Below are the code and all the weights of a small trained network. Each question names an input and a class and asks about switching units off, where a switched-off unit gives its printed mean instead of its output.

import numpy as np


def w(rows, s, z=0):
    codes = np.array(rows[::2]) - 128.0
    scale = np.full(codes.shape[1], s)
    scale[-1] = z or s
    return codes * scale


def f(y):
    return np.maximum(y, 0)


def log_softmax(a):
    a = a - a.max(-1, keepdims=True)
    return a - np.log(np.exp(a).sum(-1, keepdims=True))


def net(x, mask):
    res = np.array(x, float).reshape(1, 5) / 4 @ E
    y = f(res @ A[0][:, :-1].T + A[0][:, -1])
    res = res + np.where(mask, y, B[0][:, -1]) @ B[0][:, :-1]
    return log_softmax(res[-1] @ U[:, :-1].T + U[:, -1])


A, B = {}, {}
E = w([
[123,60,53,182,178,195,180,101,147,44,157],'x0',
[77,58,104,12,184,71,131,71,121,143,115],'x1',
[178,144,166,69,228,143,108,167,121,41,34],'x2',
[176,100,101,129,150,121,113,174,125,161,121],'x3',
[161,189,106,122,133,64,137,113,255,92,184],'x4',
],0.012)
A[0] = w([
[118,122,84,154,90,130,109,100,110,176,162,75],'N0',
[152,159,138,128,152,60,160,137,189,93,175,98],'N1',
[137,152,160,187,117,150,140,166,119,112,127,58],'N2',
[174,132,128,186,80,157,113,127,147,102,108,82],'N3',
[140,140,142,99,127,132,149,163,122,68,85,77],'N4',
[116,94,115,118,101,141,152,92,162,163,135,2],'N5',
[119,128,159,131,168,136,146,137,117,104,103,116],'N6',
[156,156,175,103,178,130,136,119,119,94,105,98],'N7',
[122,136,99,129,124,78,149,145,176,104,114,81],'N8',
[133,138,118,121,129,120,118,139,211,120,130,118],'N9',
[139,125,116,122,156,94,145,153,131,89,92,82],'N10',
[87,92,80,96,149,103,141,100,125,127,115,48],'N11',
[124,89,68,149,147,173,199,126,130,72,143,66],'N12',
[152,156,141,152,91,131,126,166,129,128,121,115],'N13',
[101,120,93,150,89,90,205,118,105,175,183,115],'N14',
[125,152,134,98,171,147,146,161,120,99,100,74],'N15',
[107,96,130,81,127,92,144,124,152,165,107,137],'N16',
[75,105,137,147,133,189,144,138,8,147,81,172],'N17',
[138,190,199,98,78,56,93,146,109,168,98,177],'N18',
[114,70,131,99,146,106,119,91,111,141,115,12],'N19',
[129,74,85,166,134,147,156,117,145,59,134,162],'N20',
[150,189,93,121,135,98,142,106,193,106,154,152],'N21',
[124,128,106,111,156,75,112,102,145,122,142,86],'N22',
],0.015,0.0024)
B[0] = w([
[171,234,48,88,132,135,195,103,39,127,101,204],'N0',
[100,167,128,115,159,194,112,162,153,202,66,223],'N1',
[131,90,153,221,101,96,112,40,155,160,63,201],'N2',
[158,124,225,184,109,111,130,51,215,75,34,205],'N3',
[162,172,79,163,183,64,189,115,89,115,111,191],'N4',
[143,182,144,131,154,106,210,108,114,109,129,173],'N5',
[120,198,83,141,161,130,180,146,51,99,127,177],'N6',
[154,151,53,93,203,84,201,70,78,129,118,202],'N7',
[97,110,159,153,138,82,123,155,83,213,117,179],'N8',
[55,169,160,89,163,118,119,166,132,219,95,192],'N9',
[139,149,128,135,167,107,148,82,91,119,158,179],'N10',
[172,127,204,189,45,138,115,45,193,110,75,199],'N11',
[167,60,183,22,105,107,99,179,136,48,220,237],'N12',
[174,90,155,173,87,146,126,68,144,100,118,189],'N13',
[202,168,1,117,175,51,217,122,80,152,135,226],'N14',
[160,156,85,128,149,104,188,93,63,122,70,191],'N15',
[168,108,169,162,56,115,67,38,159,86,148,191],'N16',
[35,144,158,81,198,207,90,206,191,229,37,251],'N17',
[123,58,161,24,36,77,83,195,90,4,207,251],'N18',
[86,115,199,197,96,151,115,59,193,127,68,188],'N19',
[151,107,114,78,54,103,15,216,135,64,211,231],'N20',
[59,167,115,122,135,221,129,176,179,172,108,225],'N21',
[98,93,175,202,110,146,106,103,205,143,69,182],'N22',
],0.0074,0.019)
U = w([
[139,98,138,47,105,123,75,202,110,66,215,252],'0',
[53,147,130,111,174,197,103,188,137,252,118,98],'1',
[176,174,41,123,190,107,180,74,61,142,154,65],'2',
[149,107,182,231,111,147,100,37,167,120,125,67],'3',
],0.011,0.0026)

Each question gives the input, the list of numbers given to net, and the class t.
The units are the neurons (one row each of A and B). Each row of codes is followed by its name. A weight is (code - 128) times the scale printed after its matrix; where a second scale follows, it is the last column's (A, B and U).
mask holds one flag per neuron, in row order. A switched-off neuron (its flag False) gives its mean, the last column of its row in B, instead of its output. The means were averaged over made-up inputs and are rounded, as every weight is.
A unit's drop is (log p(t) with every unit on - log p(t) with that unit switched off) / (log p(t) with every unit on - log p(t) with every unit switched off).
The circuit of an input: a set's keep is (log p(t) with only the set's units on - log p(t) with every unit switched off) / (log p(t) with every unit on - log p(t) with every unit switched off). Starting from the 12 units with the biggest drops (on a tie, the unit counted first), units are removed one at a time, each time the one whose removal leaves the highest keep (on an exact tie, the one counted first), for as long as the keep stays at least 0.8.
units of the circuit, in order: the units of the circuit, biggest drop first
k most important neurons: the k neurons with the biggest drops, biggest first
drop when u is switched off: that unit's drop, to one decimal
input [-4,-6,-8,-3,0], class 2: units of the circuit, in order -> [N14]
input [-2,-3,-4,-1,4], class 1: 2 most important neurons -> [N21, N7]
input [-5,-7,3,7,-3], class 3: 2 most important neurons -> [N2, N12]
input [0,7,6,2,-5], class 3: 2 most important neurons -> [N19, N11]
input [-4,-5,3,2,5], class 1: 4 most important neurons -> [N1, N12, N21, N9]
input [8,8,1,6,4], class 0: 4 most important neurons -> [N12, N20, N2, N3]
input [6,1,-7,-5,-5], class 2: 2 most important neurons -> [N14, N18]
input [0,8,-4,-4,8], class 1: 2 most important neurons -> [N21, N1]
input [2,-8,7,8,0], class 3: 2 most important neurons -> [N3, N2]
input [4,-4,4,-1,-1], class 0: 3 most important neurons -> [N20, N12, N14]
input [2,8,-7,-4,8], class 1: 3 most important neurons -> [N21, N1, N9]
input [0,8,-1,-5,6], class 3: 2 most important neurons -> [N11, N16]
input [8,-8,-1,6,3], class 0: 4 most important neurons -> [N12, N20, N11, N19]
input [4,2,6,-3,-6], class 1: units of the circuit, in order -> [N17]
input [1,5,-7,-7,2], class 2: drop when N14 is switched off -> 2.5
input [-6,6,7,-2,-4], class 2: drop when N20 is switched off -> 0.6
input [1,2,-7,-4,0], class 2: drop when N11 is switched off -> 0.0
